In the rows, zero is written as 128.
Each row of numbers stands for one element and depends on some of the facts below. Use the named rows to name the rest.

Named rows:
[144 157 133 121 115 108 147 133 117 183 172 124 154 141 105 209 164 132
  95  99 155  44 200 106 104 138 104 146] -> notran
[122 145 158 152 130  81 144 156 142 122 129 144 143  98  75 169 121 123
 101 108 113 106 160 163 165 140 141 125] -> vagadrir
[ 92 114 154 127 116  79 128 132 137 107  74 130 111  85  84 132 115 141
 162 105 110 137 122 148 124 145 131 183] -> biflel
[ 69 130 127 140 103 112 117 115 126 108 147 120 134  86 196  99 109  71
 145 135 119 203  63 110 118 107 112 122] -> fluklel
[ 85 157 133 128 118  75 157 138  92 160 225 122 142  79 160 153  99  91
  81 127 109 225  62  96 160 124 119 132] -> grastek
[100 133 148 138 132  61 161 141 127 121 156 160 119 108  78 127 128 132
 134 118 103 161 146 159 115 155 133 137] -> tapi
[ 93 139 167 129 135  74 119 140 148  90  80 121 120  97 110 150 100 150
 142 129 150 134 137 158 166 145 135 120] -> trifezel
[141 104 173 134 150 109 142 137 174 126 121 138 157 114  75 167 127 120
 133 112 148  29 121 172 198 129 136 102] -> trugi
[159 121 132 135 134 121 142 149 143 165 112 140 160 106 103 175 127 123
 118 118 118  48 189 121  91 100 106 119] -> sutri
[144 126 124 145 149 133 145 134 178 121 109 142 187 106 139 140 147 110
 133 155 167  55 162 123  85 129 118  73] -> pligan
[126 124 141 135 135  93 159 135 139 130 126 147 160  89  89 140 146 137
 102 119 118 104 106 123 129 158 137 154] -> trorem
[ 82 143 142 133 140  87 128 134 145  85  68 127 125 102 126 124 116 149
 156 152 163 168 143 136 118 159 125 111] -> sakal
[170  99 118 118 120 149 137 143 130 209 167 131 173  67 172 188 117  48
 111 110 103  98  58 119 132  60  94 116] -> kisem
[136 152 138 117 129  85 161 122 114 166 181 137 131 143  98 174 155 139
 122 104 150  92 172 121  85 160 107 143] -> briste
[ 91 160 142 132 103 107 115 103 117 122 188 108 110 142 196 133 113  60
 159 108 162 158  93 154 146 117 101 115] -> rigum
[ 90 134 150 133 128  90 126 116 156  87  95 127 119 123 112 104 129 135
 168 126 151 123 149 148 125 148 131 134] -> bobro
[145 109 139 121 123 124 115 123 157 127  49 129 130 113 128 172 126 125
 164 115 148  49 167 148  86 103  98 128] -> flaple

How the elements are related:
biflel | stani a | trola d | grule tebrus
biles | stani a | kostu kleklal,brenatrel | trola d | grule flupi,zodrum
bobro | stani a | trola d | grule zodrum
bregrodru | stani a | trola c | grule tobrum
brenatrel | stani a | kostu maplena | trola c
briste | stani a | trola c | grule kleklal,rigum
bromo | stani b | kostu zopul | trola d | grule sumim
broplol | stani b | kostu reti | trola d | grule flupi,klibebrak,pelok
dafe | stani a | trola c | grule restal
deklon | stani a | trola c | grule segu
dibi | stani a | kostu dafe,klona,trorem | trola c | grule lakitrin
dimi | stani a | trola c
dirom | stani a | kostu sodan | trola c
doflatril | stani a | kostu kisem,dibi | trola c | grule naskizom
dolu | stani b | kostu drose | trola c | grule flipor,samezal,bobro
driflal | stani a | trola c | grule klaru,kludrol
drose | stani b | trola d | grule ruplil
drostim | stani b | kostu motofli | trola d | grule koper,lakitrin
druper | stani a | trola c
druza | stani a | kostu bromo | trola d | grule kosi
duflo | stani a | trola c | grule tebrus
dugrir | stani b | trola c | grule flupi,kludrol,lakitrin
feflis | stani a | trola c | grule vizi,bobro
fepen | stani a | kostu dolu | trola c
fiflun | stani b | kostu druper | trola c | grule reklivon
flafo | stani b | trola c | grule plufa,pelok
flaple | stani a | kostu mitron | trola d
flipor | stani b | trola c
floma | stani b | kostu flaple | trola d | grule sevam,pligan
fluklel | stani b | trola d | grule tremudu
flupi | stani a | trola d
gabron | stani a | kostu grastek | trola c | grule greson
gagral | stani a | trola d
ganon | stani a | trola d | grule bregrodru
grastek | stani b | kostu trifezel,lokon | trola c | grule tapi,bromo,samezal,grimefler,lakitrin
grebu | stani b | kostu klumatol | trola c
grekoster | stani a | kostu skedrol | trola d | grule kistuk
greson | stani b | kostu grekoster | trola c | grule samezal
grifle | stani b | kostu vagadrir,drostim | trola c | grule druper
grimefler | stani b | kostu biflel | trola d | grule kosi
grotur | stani a | kostu nogutro,pekamul,dibi | trola c | grule notran
guda | stani a | trola c
kegonos | stani b | kostu klumatol | trola d | grule kleklal
keples | stani a | trola c | grule dibi
kisem | stani b | trola c | grule treplek
kistevuk | stani a | trola c | grule zoklikem
kistuk | stani a | trola d | grule treplek,kledel
klaru | stani a | kostu doflatril | trola c | grule trifezel,klibebrak,samezal
kledel | stani a | trola d
kleklal | stani b | kostu dibi,trugi | trola d | grule pifonen
klibebrak | stani b | kostu pelok | trola c
klipal | stani b | trola d | grule samezal,zoklikem
klipos | stani a | trola c | grule brenatrel
klona | stani a | kostu kistevuk | trola c | grule treklis,lakitrin
kludrol | stani a | kostu tobrum | trola d | grule lakitrin
klumatol | stani a | kostu pibaflur | trola c | grule pifonen,lidrodu
kluner | stani a | kostu bromo | trola c
konun | stani a | kostu motofli | trola d | grule teban
koper | stani b | kostu dibi | trola d | grule tobrum
kosi | stani a | kostu treplek | trola d
kupor | stani a | trola d | grule rigum
ladar | stani a | trola d | grule trovubro
lakitrin | stani a | trola c
liben | stani a | trola c | grule kosi
librul | stani b | trola d | grule samezal
lidrodu | stani a | trola c
ligo | stani a | kostu grekoster | trola d
ligum | stani b | trola c
lizar | stani b | trola c | grule flaple
lokon | stani a | trola c | grule segu,driflal
maplena | stani b | kostu grastek,skiplavin | trola c
mitron | stani a | trola d | grule vizi,reklivon,samezal
motofli | stani b | trola c
naskizom | stani b | trola d | grule motofli
nibur | stani b | kostu flupi | trola d | grule kosi,samezal,lakitrin
nogutro | stani a | trola d | grule grimefler
notran | stani a | kostu dirom | trola c | grule kegonos
nugras | stani a | kostu sevam,ligum,trovubro | trola c | grule lakitrin
pekamul | stani a | kostu treplek | trola d | grule samezal,floma
pelok | stani a | trola d | grule bregrodru
pibaflur | stani b | trola c | grule klibebrak,kluner
pifonen | stani a | kostu trifezel | trola c
pletrufu | stani b | trola d | grule trugi
pligan | stani a | kostu trorem | trola c
plufa | stani a | kostu staflil | trola d | grule lakitrin
rakam | stani a | trola c | grule briste,sumim
reflelu | stani a | kostu nugras,staflil | trola d | grule tremudu
reklivon | stani a | trola c | grule feflis
restal | stani a | trola c
reti | stani a | kostu gabron,lakitrin | trola c | grule ruplil
ribon | stani a | kostu tebo | trola d | grule vagadrir,konun
rigum | stani b | kostu kistuk | trola d | grule kosi
ruplil | stani b | trola c | grule samezal
sakal | stani a | kostu zopul | trola d | grule samezal
samezal | stani a | kostu skiveska | trola c
sapluse | stani a | kostu doflatril | trola c | grule samezal,sakal,brenatrel
segu | stani b | trola c | grule pelok,koper
sevam | stani a | trola d | grule guda
skedotro | stani a | trola c | grule nugras,kosi,trovubro
skedrol | stani a | trola c
skiplavin | stani a | trola d
skiveska | stani a | trola d | grule trifezel
sodan | stani a | trola d | grule segu
sonur | stani a | trola c | grule trovubro
staflil | stani a | trola c
stuvuk | stani a | trola c
sumim | stani b | kostu ligum | trola c
suse | stani b | trola c | grule trovubro
sutri | stani a | kostu sodan | trola c
tapi | stani a | kostu pibaflur | trola c | grule trovubro,liben,broplol,ruplil
teban | stani a | kostu pekamul | trola d | grule trugi,bregrodru
tebo | stani a | trola c
tebrus | stani a | trola d | grule koper
tobrum | stani a | kostu fepen,klona | trola c | grule ruplil
treklis | stani a | trola d | grule restal
tremudu | stani a | trola c | grule sapluse
treplek | stani a | trola d
trifezel | stani a | kostu stuvuk,lizar | trola d | grule tobrum
trorem | stani a | trola c | grule zodrum
trovubro | stani a | kostu notran | trola d | grule tobrum
trugi | stani a | trola c
vade | stani a | kostu grimefler | trola c | grule greson,grimefler
vagadrir | stani a | kostu grotur,gabron,staflil,notran | trola c | grule flupi
vepu | stani a | kostu tobrum | trola c | grule trugi
veskek | stani a | trola c | grule liben,grimefler,bobro
vizi | stani a | trola c | grule ruplil,lakitrin
vozam | stani b | trola c | grule duflo
zodrum | stani a | kostu trorem | trola d
zogran | stani a | trola c | grule grimefler,vade
zoklikem | stani b | trola c
zopul | stani a | kostu stuvuk | trola d | grule pligan

Name these rows:
No name comes twice in this set of rows, the named rows included.
[105 117 165 146 142  80 153 138 158 101 128 147 130 124  65 119 113 134
 139 115 131  80 136 173 173 140 140 112]	bregrodru
[ 96 119 169 132 129 106 117 115 169  76  98 122 126 137  96 119 123 139
 170 110 165  64 138 173 169 137 132 123]	flupi
[112 117 122 116 139 107 125 137 144 126  41 118 135  70 148 155 120 149
 145 166 153 148 146  87  60 126 107 127]	zopul
[146 110 146 107 144 115 151 141 148 169 110 133 152  97 111 203 117 150
 107 133 148  66 165  95 123 106 100 114]	stuvuk
[108 125 158 149 140  92 155 136 166  84 138 156 155 124  83 118 135 125
 147 120 147  74 120 175 169 171 148 109]	tobrum
[115 143 146 138 124  83 130 125 152 106  85 139 130 111 114 129 134 120
 175 116 159 118 114 180 133 173 139 147]	kludrol
[151 113 146 131 137  90 156 152 143 160 115 162 143  80  64 163 123 115
 129 103 107  97 113 172 142 134 137 143]	vepu
[ 93 153 153 155 123  81 147 143 134 111 154 139 142 123  78 134 136 132
 100 118 118 108 167 156 150 151 135 136]	nugras
[ 86 142 134 140 139  81 154 147 133 102 134 132 159  94  97 134 132 148
  81 142 127 144 141  88 122 157 140 116]	gabron
[ 88 148 145 144 136  74 160 149 135 113 132 137 149  94  91 140 124 145
 105 133 123 153 147 118 134 155 137 126]	reti
[ 92 115 165 145 123 120 132 123 152 104 211 128 138 137 159 104  94  62
 141 116 138 106  88 177 210  98 116  62]	klibebrak
[ 89 126 120 141 117  92 152 130 115 139 208 141 154  80 157 106 124  62
 108 132 100 202  34 115 143 123 124 122]	dolu

The same elements again, as new rows of numbers:
Some rows with their names:
[134 136 117 147 119 109 141 145 145 122 131 130 117 151 122 115 129 157
 141 136 105 116 106 128 112 143 146 125 124 127 151 160 124 123] -> keples
[133 137 117 147 118 110 141 145 145 122 131 130 116 151 121 115 129 156
 142 136 104 117 105 128 111 142 147 124 123 127 151 160 124 123] -> sonur
[141 129 126 147 113 109 143 143 147 129 129 124 112 148 148 107 124 145
 136 125 114 102  97 121 127 155 131 127 132 133 137 150 129 130] -> ruplil
[127 126 119 139 111 116 151 147 149 112 143 124 119 151 122 129 135 137
 137 129 112 106 108 119 113 160 128 125 111 131 141 161 124 122] -> ligo
[128 138 113 148 114 113 139 147 141 116 137 130 117 148 122 123 132 149
 146 128 110 111 110 122 109 147 140 121 107 127 144 163 119 118] -> ganon
[140 128 124 135 108 108 145 140 137 121 136 129 123 147 153 116 129 132
 138 123 118  89 102 118 126 161 111 118 120 129 127 151 130 123] -> kleklal
[129 122 125 137 116 110 154 144 151 118 138 124 122 153 125 126 135 145
 135 135 105 105 103 123 115 155 134 131 134 129 148 159 135 122] -> briste
[128 126 119 137 111 115 150 147 146 111 143 125 120 150 124 130 138 139
 136 128 113 103 107 121 114 159 130 126 112 130 142 162 124 121] -> gagral
[129 126 119 132 112 122 147 148 140 106 146 128 122 154 129 134 141 141
 138 128 115 105 105 128 123 156 131 124 118 128 141 167 124 121] -> skiplavin
[137 141 118 141 117 107 142 140 141 123 130 133 121 152 123 112 126 153
 142 141 103 115 106 131 107 144 139 120 120 124 150 159 125 121] -> vepu
[142 137 112 158 114 108 129 145 140 124 127 127 107 141 148 107 124 147
 146 121 119 104 103 119 124 147 132 116 110 130 131 154 117 124] -> drostim
[139 138 117 156 113 108 132 146 142 126 130 127 110 145 147 107 124 146
 147 119 118 106 105 117 122 149 128 116 109 130 130 153 118 125] -> nibur
[136 129 123 149 110 109 140 146 142 122 134 123 113 146 147 113 130 138
 141 117 120  97 101 115 126 158 125 124 115 133 131 152 125 126] -> grimefler
[134 135 117 141 120 117 140 147 142 115 134 132 118 155 129 121 133 159
 143 136 108 117 103 135 123 140 147 121 130 125 149 167 123 123] -> lokon
[149 142 122 143 112 107 134 139 135 132 124 132 114 149 149  97 120 151
 138 128 114 103  96 129 124 148 133 121 122 127 140 151 123 127] -> kisem
[131 123 109 143 116 112 149 144 144 109 139 126 117 144 126 132 137 138
 136 134 113 102 108 118 117 154 126 122 116 129 138 164 123 118] -> plufa
[143 110 123 144 114 106 156 142 153 122 131 118 114 144 151 117 129 134
 124 129 116  90  95 115 134 166 118 130 143 137 130 150 138 128] -> sumim

Which element is each row?
No name comes twice in this set of rows, the named rows included.
[141 134 124 154 113 107 136 146 145 132 125 125 109 149 146 102 124 152
 141 121 113 106  97 121 126 149 140 126 128 132 140 151 125 129]	pibaflur
[136 127 124 140 110 118 141 147 142 116 140 127 114 152 154 120 133 140
 143 117 122  99 101 122 135 156 124 120 123 132 127 155 125 127]	bromo
[128 126 124 145 117 109 152 145 150 120 136 125 122 151 122 122 135 150
 140 133 103 108 104 120 112 151 141 130 133 128 148 158 132 122]	klumatol
[129 132 119 133 111 112 149 141 140 114 142 129 126 150 124 127 134 137
 140 133 110 102 110 122 109 157 124 121 111 127 140 160 127 119]	kludrol
[144 128 125 136 115 117 145 143 146 120 132 127 113 152 153 112 124 145
 134 127 118 105  97 130 137 154 124 121 137 133 132 156 129 132]	maplena
[128 114 113 140 113 108 153 148 144 108 141 122 121 144 128 138 145 134
 131 129 114  91 104 115 120 162 130 132 123 130 141 164 129 116]	sevam
[134 120 128 124 112 113 157 141 141 115 140 128 129 156 127 128 137 138
 128 138 107  95 101 129 117 162 126 131 134 126 149 159 138 123]	trugi
[126 127 120 132 114 124 150 147 145 106 147 128 122 154 129 135 138 142
 143 130 114 110 109 125 120 153 127 120 121 130 137 166 124 123]	sakal
[128 113 130 123 115 119 165 143 154 107 147 123 127 159 130 135 139 137
 130 137 109 104 103 127 127 164 123 128 144 133 140 162 140 128]	kluner
[137 120 115 138 118 111 150 146 142 113 133 127 119 148 127 126 138 146
 127 137 110 100  98 129 123 155 139 132 135 129 149 165 128 121]	staflil
[131 134 112 144 114 108 141 146 137 115 138 130 121 147 126 125 136 145
 142 131 110 104 108 122 110 150 134 121 111 124 144 162 121 116]	pekamul
[135 134 112 144 122 113 142 145 144 116 132 133 118 152 126 119 128 156
 141 139 106 119 105 133 119 141 143 120 129 127 147 165 123 123]	reti
[140 142 119 154 109 109 129 146 135 128 130 130 111 146 147 106 126 147
 147 117 119 100 100 119 121 149 135 120 108 129 136 152 116 123]	drose
[129 122 122 125 110 113 158 140 141 109 145 128 130 152 126 135 137 126
 132 135 112  93 108 121 113 166 113 124 118 128 138 160 133 118]	zodrum

